Below are the code and all the weights of a small trained network. Each question names an input and a target symbol and asks about switching units off, where a switched-off unit gives its printed mean instead of its output.

import numpy as np


def w(rows, s, z=0):
    codes = np.array(rows[::2]) - 128.0
    scale = np.full(codes.shape[1], s)
    scale[-1] = z or s
    return codes * scale


def f(y):
    return np.maximum(y, 0)


def softmax(a):
    e = np.exp(a - a.max(-1, keepdims=True))
    return e / e.sum(-1, keepdims=True)


def log_softmax(a):
    a = a - a.max(-1, keepdims=True)
    return a - np.log(np.exp(a).sum(-1, keepdims=True))


def net(x, mask):
    ids = ['Θαγεξτφ'.index(c) for c in x.split()]
    T = len(ids)
    res = E[ids] + P[:T]
    r = res
    for j in range(2):
        rows = slice(3 * j, 3 * j + 3)
        q, k, v = (r @ M[0][rows].T for M in (Q, K, V))
        z = softmax(np.where(np.tri(T) > 0, q @ k.T / 3**0.5, -1e9)) @ v
        o = O[0][rows]
        res = res + np.where(mask[j], z, o[:, -1]) @ o[:, :-1]
    y = f(res @ A[0][:, :-1].T + A[0][:, -1])
    res = res + np.where(mask[2:10], y, B[0][:, -1]) @ B[0][:, :-1]
    return log_softmax(res[-1] @ U[:, :-1].T + U[:, -1])


Q, K, V, O, A, B = {}, {}, {}, {}, {}, {}
E = w([
[219,137,216,128,185,111,113,84,152,136],'Θ',
[109,101,135,65,154,88,121,163,58,102],'α',
[161,138,99,140,164,104,210,122,245,167],'γ',
[131,48,107,23,129,147,222,196,86,49],'ε',
[74,105,183,142,143,55,116,108,122,154],'ξ',
[217,141,126,157,208,214,156,207,115,82],'τ',
[129,23,168,128,118,9,151,138,111,165],'φ',
],0.016)
P = w([
[84,161,97,125,188,138,167,114,85,162],'0',
[143,174,89,151,118,96,119,114,172,99],'1',
[128,197,163,112,98,173,182,210,103,207],'2',
[69,81,137,103,109,141,87,168,168,148],'3',
[107,116,147,177,116,96,124,101,176,59],'4',
[111,135,225,150,118,140,185,217,108,144],'5',
[193,89,47,123,146,72,150,99,5,125],'6',
],0.016)
Q[0] = w([
[96,116,189,66,86,171,85,188,212,107],'h0',
[115,190,181,146,153,60,211,168,108,108],'h0',
[122,203,203,124,176,100,228,183,63,177],'h0',
[179,164,61,194,99,104,167,113,6,180],'h1',
[71,64,108,98,46,206,49,126,187,208],'h1',
[161,77,25,148,98,135,24,68,142,71],'h1',
],0.023)
K[0] = w([
[115,176,121,152,196,116,190,100,77,121],'h0',
[75,94,218,214,114,182,123,134,180,61],'h0',
[19,92,172,162,141,227,65,181,168,65],'h0',
[172,145,86,58,80,86,28,224,156,185],'h1',
[161,171,50,128,157,110,181,130,2,216],'h1',
[183,241,51,84,74,209,103,112,55,56],'h1',
],0.02)
V[0] = w([
[89,167,111,114,209,158,169,161,176,104],'h0',
[66,214,90,204,94,128,72,175,148,122],'h0',
[131,115,126,201,138,99,169,110,156,208],'h0',
[82,190,158,62,117,71,99,97,81,119],'h1',
[77,253,187,112,141,148,74,100,160,108],'h1',
[135,91,106,253,159,147,61,155,46,163],'h1',
],0.018)
O[0] = w([
[156,118,130,133,137,170,221,3,19,93,254],'h0',
[6,64,182,195,192,178,127,149,228,94,23],'h0',
[182,112,67,60,176,122,161,165,253,128,230],'h0',
[141,35,146,241,212,27,89,173,69,135,161],'h1',
[146,201,165,154,75,25,103,191,72,30,114],'h1',
[220,90,7,150,37,172,92,137,117,157,89],'h1',
],0.007,0.0083)
A[0] = w([
[87,200,142,115,91,144,146,145,173,198,3],'n0',
[122,93,63,178,166,76,103,81,169,5,45],'n1',
[160,198,139,174,81,126,129,123,189,46,65],'n2',
[34,134,115,205,101,100,109,51,217,72,80],'n3',
[141,152,117,106,98,168,125,87,88,141,144],'n4',
[142,194,148,230,86,83,66,34,194,144,88],'n5',
[144,72,27,139,138,133,62,72,122,115,72],'n6',
[116,187,187,142,81,135,111,216,109,201,49],'n7',
],0.015,0.0055)
B[0] = w([
[128,100,127,184,96,147,47,148,60,78,158],'n0',
[128,134,127,119,80,214,18,101,129,99,223],'n1',
[149,131,151,123,174,100,102,138,70,195,207],'n2',
[174,164,100,105,82,70,213,129,127,185,170],'n3',
[104,86,111,157,97,125,109,169,184,135,253],'n4',
[48,79,110,168,98,175,254,142,158,82,181],'n5',
[127,220,175,126,111,121,138,123,97,113,197],'n6',
[139,152,75,91,106,157,148,76,175,133,159],'n7',
],0.014,0.016)
U = w([
[168,167,141,81,60,199,137,114,103,173,53],'Θ',
[130,125,105,76,85,184,157,52,140,75,143],'α',
[156,129,122,107,64,196,75,84,114,82,126],'γ',
[150,141,125,142,2,168,152,132,149,92,63],'ε',
[171,118,101,144,87,48,111,199,208,70,253],'ξ',
[124,145,212,171,63,169,173,162,90,95,133],'τ',
[160,65,102,108,88,219,102,126,109,211,108],'φ',
],0.004,0.0057)

Each question gives the input, a string of symbols that net reads in full, and the target symbol t.
The units are the heads (3 rows each of Q, K, V and O) and the neurons (one row each of A and B). Each row of codes is followed by its name. A weight is (code - 128) times the scale printed after its matrix; where a second scale follows, it is the last column's (O, A, B and U).
mask holds one flag per unit, heads first, then neurons. A switched-off unit (its flag False) gives its mean, the last column of its rows in O or B, instead of its output. The means were averaged over made-up inputs and are rounded, as every weight is.
A unit's drop is (log p(t) with every unit on - log p(t) with that unit switched off) / (log p(t) with every unit on - log p(t) with every unit switched off).
The circuit of an input: a set's keep is (log p(t) with only the set's units on - log p(t) with every unit switched off) / (log p(t) with every unit on - log p(t) with every unit switched off). Starting from all 10 units, units are removed one at a time, each time the one whose removal leaves the highest keep (on an exact tie, the one counted first), for as long as the keep stays at least 0.8.
units of the circuit, in order: the units of the circuit, biggest drop first
most important unit: the unit with the biggest drop
k most important neurons: the k neurons with the biggest drops, biggest first
heads that matter: for each layer, one digit per head in row order, 1 if its drop is at least 0.15 and else 0, layers parted by /
input Θ Θ γ, target γ: heads that matter	01
input τ φ ε φ, target ε: 3 most important neurons	n4, n6, n2
input Θ Θ φ ε τ Θ ξ, target φ: units of the circuit, in order	h1, n4, h0
input ε Θ φ Θ τ, target φ: most important unit	h1
input φ φ Θ Θ Θ, target τ: 3 most important neurons	n5, n2, n4
input ε φ ξ Θ Θ ξ, target ξ: units of the circuit, in order	h0, h1
input τ φ Θ φ Θ γ ξ, target Θ: units of the circuit, in order	h1, n6
input ε Θ Θ, target ε: heads that matter	11
input ε Θ Θ τ γ γ, target τ: units of the circuit, in order	h0, h1, n0
input Θ Θ Θ Θ ε α, target ε: units of the circuit, in order	h0, n4, n7
input Θ Θ φ α, target ξ: heads that matter	11
input ε Θ ε, target ε: heads that matter	11
input Θ Θ φ φ Θ ε α, target Θ: units of the circuit, in order	n6, h1
input τ Θ φ ξ γ, target Θ: most important unit	n3
input Θ Θ ξ τ, target ξ: units of the circuit, in order	h0, n1, h1
input γ ε Θ ε ε, target α: units of the circuit, in order	h1, h0
input τ ξ φ Θ γ Θ, target γ: units of the circuit, in order	n0, h1, n7, h0
input γ φ γ Θ α, target γ: units of the circuit, in order	n1, h1
input Θ Θ ξ ξ ξ ξ γ, target γ: units of the circuit, in order	n1, h1, h0, n4
input τ Θ α, target τ: most important unit	h0
input ξ Θ τ Θ Θ ε, target ε: units of the circuit, in order	h0, n4, n7
input τ α τ, target τ: units of the circuit, in order	h0, h1
input Θ α ξ Θ ε, target α: heads that matter	01
input φ Θ Θ φ γ Θ φ, target Θ: 3 most important neurons	n6, n4, n5
input τ τ Θ τ, target ε: 3 most important neurons	n4, n6, n2
input Θ α α, target α: 2 most important neurons	n7, n2
